Below is a small trained network, with its code and all its weights. Each question gives an input and a target symbol and asks what happens when units are switched off, that is, made to give their printed mean instead of their output.

import numpy as np


def w(rows, s, z=0):
    codes = np.array(rows[::2]) - 128.0
    scale = np.full(codes.shape[1], s)
    scale[-1] = z or s
    return codes * scale


def norm(h):
    return h / np.sqrt((h * h).mean(-1, keepdims=True) + 1e-5)


def f(y):
    return np.maximum(y, 0)


def softmax(a):
    e = np.exp(a - a.max(-1, keepdims=True))
    return e / e.sum(-1, keepdims=True)


def log_softmax(a):
    a = a - a.max(-1, keepdims=True)
    return a - np.log(np.exp(a).sum(-1, keepdims=True))


def net(x, mask):
    ids = ['ΣΦβδεζηθμτ'.index(c) for c in x.split()]
    T = len(ids)
    res = E[ids] + P[:T]
    r = norm(res)
    for j in range(3):
        rows = slice(4 * j, 4 * j + 4)
        q, k, v = (r @ M[0][rows].T for M in (Q, K, V))
        z = softmax(np.where(np.tri(T) > 0, q @ k.T / 4**0.5, -1e9)) @ v
        o = O[0][rows]
        res = res + np.where(mask[j], z, o[:, -1]) @ o[:, :-1]
    y = f(norm(res) @ A[0][:, :-1].T + A[0][:, -1])
    res = res + np.where(mask[3:7], y, B[0][:, -1]) @ B[0][:, :-1]
    return log_softmax(norm(res)[-1] @ U[:, :-1].T + U[:, -1])


Q, K, V, O, A, B = {}, {}, {}, {}, {}, {}
E = w([
[102,124,180,130,181],'Σ',
[128,114,169,169,70],'Φ',
[115,97,203,119,206],'β',
[91,97,81,193,212],'δ',
[114,69,104,231,58],'ε',
[69,95,79,84,223],'ζ',
[65,59,112,146,100],'η',
[151,113,45,151,58],'θ',
[253,154,170,146,146],'μ',
[144,75,157,46,91],'τ',
],0.015)
P = w([
[87,254,133,78,123],'0',
[140,70,203,167,131],'1',
[141,67,155,147,142],'2',
[158,137,64,96,139],'3',
[190,86,61,110,146],'4',
[239,19,22,110,172],'5',
],0.0081)
Q[0] = w([
[132,161,141,33,179],'head 1',
[190,39,149,121,163],'head 1',
[106,89,114,203,76],'head 1',
[79,95,86,190,134],'head 1',
[167,178,147,116,140],'head 2',
[124,68,129,130,158],'head 2',
[178,108,104,254,102],'head 2',
[204,175,154,54,183],'head 2',
[127,120,105,106,148],'head 3',
[153,128,115,158,131],'head 3',
[102,137,141,118,121],'head 3',
[114,85,88,193,107],'head 3',
],0.021)
K[0] = w([
[217,33,98,125,139],'head 1',
[175,149,71,61,141],'head 1',
[57,198,152,145,105],'head 1',
[117,239,131,158,115],'head 1',
[173,103,149,144,166],'head 2',
[105,136,62,91,110],'head 2',
[127,254,146,185,155],'head 2',
[169,74,96,166,153],'head 2',
[146,111,95,132,138],'head 3',
[95,138,135,126,78],'head 3',
[120,138,149,103,157],'head 3',
[82,187,109,153,118],'head 3',
],0.02)
V[0] = w([
[34,90,114,129,191],'head 1',
[142,148,227,176,164],'head 1',
[88,135,132,30,88],'head 1',
[131,22,164,10,55],'head 1',
[245,112,199,52,126],'head 2',
[169,144,86,185,182],'head 2',
[74,149,161,248,50],'head 2',
[82,75,124,74,106],'head 2',
[172,117,93,45,160],'head 3',
[136,136,175,41,109],'head 3',
[207,201,147,140,156],'head 3',
[174,111,141,145,165],'head 3',
],0.017)
O[0] = w([
[71,162,35,128,167,115],'head 1',
[209,164,120,110,163,239],'head 1',
[103,95,112,49,78,233],'head 1',
[91,52,139,50,178,218],'head 1',
[177,52,126,142,169,142],'head 2',
[105,154,180,252,91,20],'head 2',
[120,193,192,86,160,182],'head 2',
[96,104,84,83,135,169],'head 2',
[103,66,126,163,75,4],'head 3',
[125,101,70,112,111,134],'head 3',
[190,135,109,172,119,61],'head 3',
[116,123,135,194,137,109],'head 3',
],0.016,0.0043)
A[0] = w([
[139,84,161,164,226,52],'neuron 1',
[211,10,68,71,182,51],'neuron 2',
[185,60,96,85,170,69],'neuron 3',
[221,165,224,111,159,254],'neuron 4',
],0.012,0.0087)
B[0] = w([
[124,147,74,128,161,139],'neuron 1',
[80,134,186,141,250,203],'neuron 2',
[75,88,168,178,174,172],'neuron 3',
[156,70,130,157,61,246],'neuron 4',
],0.02,0.013)
U = w([
[195,149,53,127,99,218],'Σ',
[210,135,174,71,112,227],'Φ',
[152,147,129,172,231,38],'β',
[102,188,141,224,103,227],'δ',
[102,212,251,131,165,6],'ε',
[82,108,62,171,73,252],'ζ',
[81,191,118,58,142,42],'η',
[52,100,228,159,50,119],'θ',
[199,76,158,208,75,207],'μ',
[117,16,172,89,115,92],'τ',
],0.017,0.0021)

Each question gives the input, a string of symbols that net reads in full, and the target symbol t.
The units are the heads (4 rows each of Q, K, V and O) and the neurons (one row each of A and B). Each row of codes is followed by its name. A weight is (code - 128) times the scale printed after its matrix; where a second scale follows, it is the last column's (O, A, B and U).
mask holds one flag per unit, heads first, then neurons. A switched-off unit (its flag False) gives its mean, the last column of its rows in O or B, instead of its output. The means were averaged over made-up inputs and are rounded, as every weight is.
A unit's drop is (log p(t) with every unit on - log p(t) with that unit switched off) / (log p(t) with every unit on - log p(t) with every unit switched off).
The circuit of an input: a set's keep is (log p(t) with only the set's units on - log p(t) with every unit switched off) / (log p(t) with every unit on - log p(t) with every unit switched off). Starting from all 7 units, units are removed one at a time, each time the one whose removal leaves the highest keep (on an exact tie, the one counted first), for as long as the keep stays at least 0.8.
units of the circuit, in order: the units of the circuit, biggest drop first
most important unit: the unit with the biggest drop
top k neurons: the k neurons with the biggest drops, biggest first
heads that matter: for each layer, one digit per head in row order, 1 if its drop is at least 0.15 and else 0, layers parted by /
drop when u is switched off: that unit's drop, to one decimal
input Φ μ Φ ζ β, target ζ: most important unit : head 2
input ζ Φ η ε, target ζ: heads that matter : 000
input β ε θ μ θ β, target μ: heads that matter : 000
input θ θ ζ β, target θ: units of the circuit, in order : head 2; head 3
input θ Φ ε β, target ε: heads that matter : 110
input Σ θ Φ ζ ε, target Σ: heads that matter : 100
input μ Φ Φ Φ, target μ: heads that matter : 000
input μ β η, target μ: heads that matter : 000
input δ β β β Σ ε, target δ: heads that matter : 000
input ε τ θ, target ε: heads that matter : 010
input Σ τ θ Φ, target Σ: heads that matter : 100
input β ε μ β ε, target β: heads that matter : 010
input μ ε Σ, target μ: top 2 neurons : neuron 4; neuron 2
input Φ θ ζ, target θ: top neuron : neuron 2
input τ Σ ε Φ β, target ε: drop when head 1 is switched off : 0.5
input ζ τ θ Σ Φ β, target β: drop when neuron 3 is switched off : 0.1
input ε ζ Φ ε, target ε: drop when head 2 is switched off : 0.6
